Here is a tiny trained network, its code and every weight. The questions are about switching its units off for an input and a class, where a switched-off unit gives its printed mean instead of its output.

import numpy as np


def w(rows, s, z=0):
    codes = np.array(rows[::2]) - 128.0
    scale = np.full(codes.shape[1], s)
    scale[-1] = z or s
    return codes * scale


def norm(h):
    return h / np.sqrt((h * h).mean(-1, keepdims=True) + 1e-5)


def f(y):
    return y / 2 * (1 + np.tanh(0.7978845608 * (y + 0.044715 * y**3)))


def log_softmax(a):
    a = a - a.max(-1, keepdims=True)
    return a - np.log(np.exp(a).sum(-1, keepdims=True))


def net(x, mask):
    res = np.array(x, float).reshape(1, 8) / 4 @ E
    u = 0
    for l in range(4):
        y = f(norm(res) @ A[l][:, :-1].T + A[l][:, -1])
        res = res + np.where(mask[u : u + 3], y, B[l][:, -1]) @ B[l][:, :-1]
        u += 3
    return log_softmax(norm(res)[-1] @ U[:, :-1].T + U[:, -1])


A, B = {}, {}
E = w([
[132,127,134,127,130,131,132,126,130,129],'x0',
[147,255,138,142,155,129,147,125,71,88],'x1',
[127,127,128,128,129,132,128,129,128,128],'x2',
[125,130,126,129,125,120,122,132,127,127],'x3',
[98,130,172,141,88,154,89,57,162,82],'x4',
[130,125,133,125,126,135,134,129,126,125],'x5',
[145,126,151,239,85,146,127,151,122,146],'x6',
[127,128,121,129,127,129,128,131,134,123],'x7',
],0.0095)
A[0] = w([
[232,117,129,227,86,60,195,235,92,175,2],'0.n0',
[84,198,155,138,133,123,133,54,73,20,48],'0.n1',
[253,253,107,236,99,171,131,129,79,120,32],'0.n2',
],0.004,0.0033)
B[0] = w([
[89,124,68,104,154,255,53,100,41,175,207],'0.n0',
[102,233,119,79,81,131,112,105,176,214,210],'0.n1',
[27,136,164,106,185,148,186,167,142,78,254],'0.n2',
],0.0063,0.0027)
A[1] = w([
[74,73,134,145,90,132,109,66,206,101,76],'1.n0',
[135,79,143,254,66,167,87,166,129,189,7],'1.n1',
[117,51,64,120,136,131,146,206,91,166,125],'1.n2',
],0.0068,0.0019)
B[1] = w([
[131,72,176,121,194,134,82,160,22,85,222],'1.n0',
[254,154,91,69,94,203,102,105,176,164,225],'1.n1',
[95,141,132,113,130,109,163,85,176,222,253],'1.n2',
],0.0067,0.005)
A[2] = w([
[103,134,153,248,129,132,145,144,93,139,152],'2.n0',
[137,159,84,136,162,126,165,183,86,141,62],'2.n1',
[152,128,154,178,81,173,117,124,162,95,5],'2.n2',
],0.011,0.0015)
B[2] = w([
[73,121,103,216,124,195,130,235,176,113,194],'2.n0',
[213,77,123,148,161,151,103,111,80,85,254],'2.n1',
[146,169,121,128,101,2,132,166,142,89,183],'2.n2',
],0.0094,0.0046)
A[3] = w([
[207,186,103,116,177,135,148,133,43,49,251],'3.n0',
[100,71,163,82,212,48,170,105,85,162,104],'3.n1',
[131,88,64,107,155,112,219,157,181,253,106],'3.n2',
],0.0063,0.0026)
B[3] = w([
[141,68,108,130,107,82,136,91,154,164,254],'3.n0',
[77,132,187,238,106,89,171,159,50,60,209],'3.n1',
[70,247,143,122,79,141,168,171,182,115,236],'3.n2',
],0.011,0.006)
U = w([
[30,210,173,184,77,79,189,206,175,83,250],'0',
[47,35,173,95,191,135,86,107,10,66,68],'1',
[206,59,73,108,175,13,200,63,63,141,142],'2',
[112,226,118,28,132,93,97,16,191,108,105],'3',
[144,179,74,70,88,206,147,167,183,253,106],'4',
[255,67,149,117,74,92,31,137,148,116,131],'5',
[171,103,40,216,216,212,140,178,92,134,30],'6',
],0.016,0.0021)

Each question gives the input, the list of numbers given to net, and the class t.
The units are the neurons (one row each of A and B). Each row of codes is followed by its name. A weight is (code - 128) times the scale printed after its matrix; where a second scale follows, it is the last column's (A, B and U).
mask holds one flag per neuron, layer by layer. A switched-off neuron (its flag False) gives its mean, the last column of its row in B, instead of its output. The means were averaged over made-up inputs and are rounded, as every weight is.
A unit's drop is (log p(t) with every unit on - log p(t) with that unit switched off) / (log p(t) with every unit on - log p(t) with every unit switched off).
The circuit of an input: a set's keep is (log p(t) with only the set's units on - log p(t) with every unit switched off) / (log p(t) with every unit on - log p(t) with every unit switched off). Starting from all 12 units, units are removed one at a time, each time the one whose removal leaves the highest keep (on an exact tie, the one counted first), for as long as the keep stays at least 0.8.
units of the circuit, in order: the units of the circuit, biggest drop first
k most important neurons: the k neurons with the biggest drops, biggest first
top k neurons in layer l: the k neurons of layer l with the biggest drops, biggest first
drop when u is switched off: that unit's drop, to one decimal
input [-2,-6,8,-5,0,-8,8,4], class 4: units of the circuit, in order : 1.n1
input [6,-8,-1,6,0,4,8,-6], class 4: units of the circuit, in order : 2.n1, 1.n1
input [-6,1,5,-1,-3,-7,-8,2], class 2: 3 most important neurons : 2.n1, 3.n0, 1.n2
input [7,2,-6,1,2,-1,0,-7], class 3: 2 most important neurons : 0.n1, 3.n1
input [3,0,-4,-3,-6,3,-5,2], class 0: top 2 neurons in layer 1 : 1.n2, 1.n0
input [-1,6,-7,-8,1,-3,0,-6], class 3: 3 most important neurons : 0.n1, 3.n1, 1.n0
input [-1,0,-2,4,3,-5,-5,-1], class 1: 2 most important neurons : 3.n2, 1.n1
input [-1,7,-6,6,-5,-1,1,-1], class 6: 2 most important neurons : 2.n0, 1.n1
input [4,-2,-1,-8,-7,3,2,6], class 4: 2 most important neurons : 0.n0, 1.n2
input [-1,2,-7,0,-6,4,1,6], class 6: 2 most important neurons : 2.n1, 1.n1
input [-2,4,-5,8,0,6,-5,0], class 2: 3 most important neurons : 3.n2, 3.n0, 1.n2
input [1,-5,5,3,-2,-6,0,1], class 0: 2 most important neurons : 3.n2, 0.n0
input [2,4,6,-1,-3,-3,0,2], class 2: 2 most important neurons : 3.n0, 2.n1
input [-5,7,5,-6,7,3,0,8], class 3: top 2 neurons in layer 3 : 3.n1, 3.n2
input [8,-3,-6,-2,-7,1,2,-8], class 4: most important neuron : 0.n0
input [0,0,-6,2,6,6,-4,-1], class 1: 2 most important neurons : 1.n0, 1.n1
input [-7,0,-1,8,7,8,2,-3], class 5: 4 most important neurons : 3.n2, 0.n2, 3.n1, 1.n0
input [-1,-7,-1,-1,-6,-2,0,5], class 0: top 2 neurons in layer 3 : 3.n2, 3.n1
input [3,0,2,1,7,-7,3,-2], class 5: top 2 neurons in layer 1 : 1.n1, 1.n0
input [-7,6,-8,3,3,2,0,4], class 3: units of the circuit, in order : 3.n1
input [-4,3,-7,4,0,7,-1,3], class 2: top 2 neurons in layer 1 : 1.n2, 1.n1
input [3,0,2,-1,6,-3,8,1], class 5: top 2 neurons in layer 3 : 3.n2, 3.n1
input [-1,7,-1,0,-5,-7,3,-2], class 6: drop when 2.n0 is switched off : 0.4
input [7,0,6,-2,1,5,4,-3], class 5: top 2 neurons in layer 1 : 1.n1, 1.n2
input [4,-8,-7,-3,3,4,-3,-5], class 1: drop when 1.n0 is switched off : 0.2
input [-1,6,-7,6,-7,-4,4,-3], class 6: drop when 2.n0 is switched off : 0.3
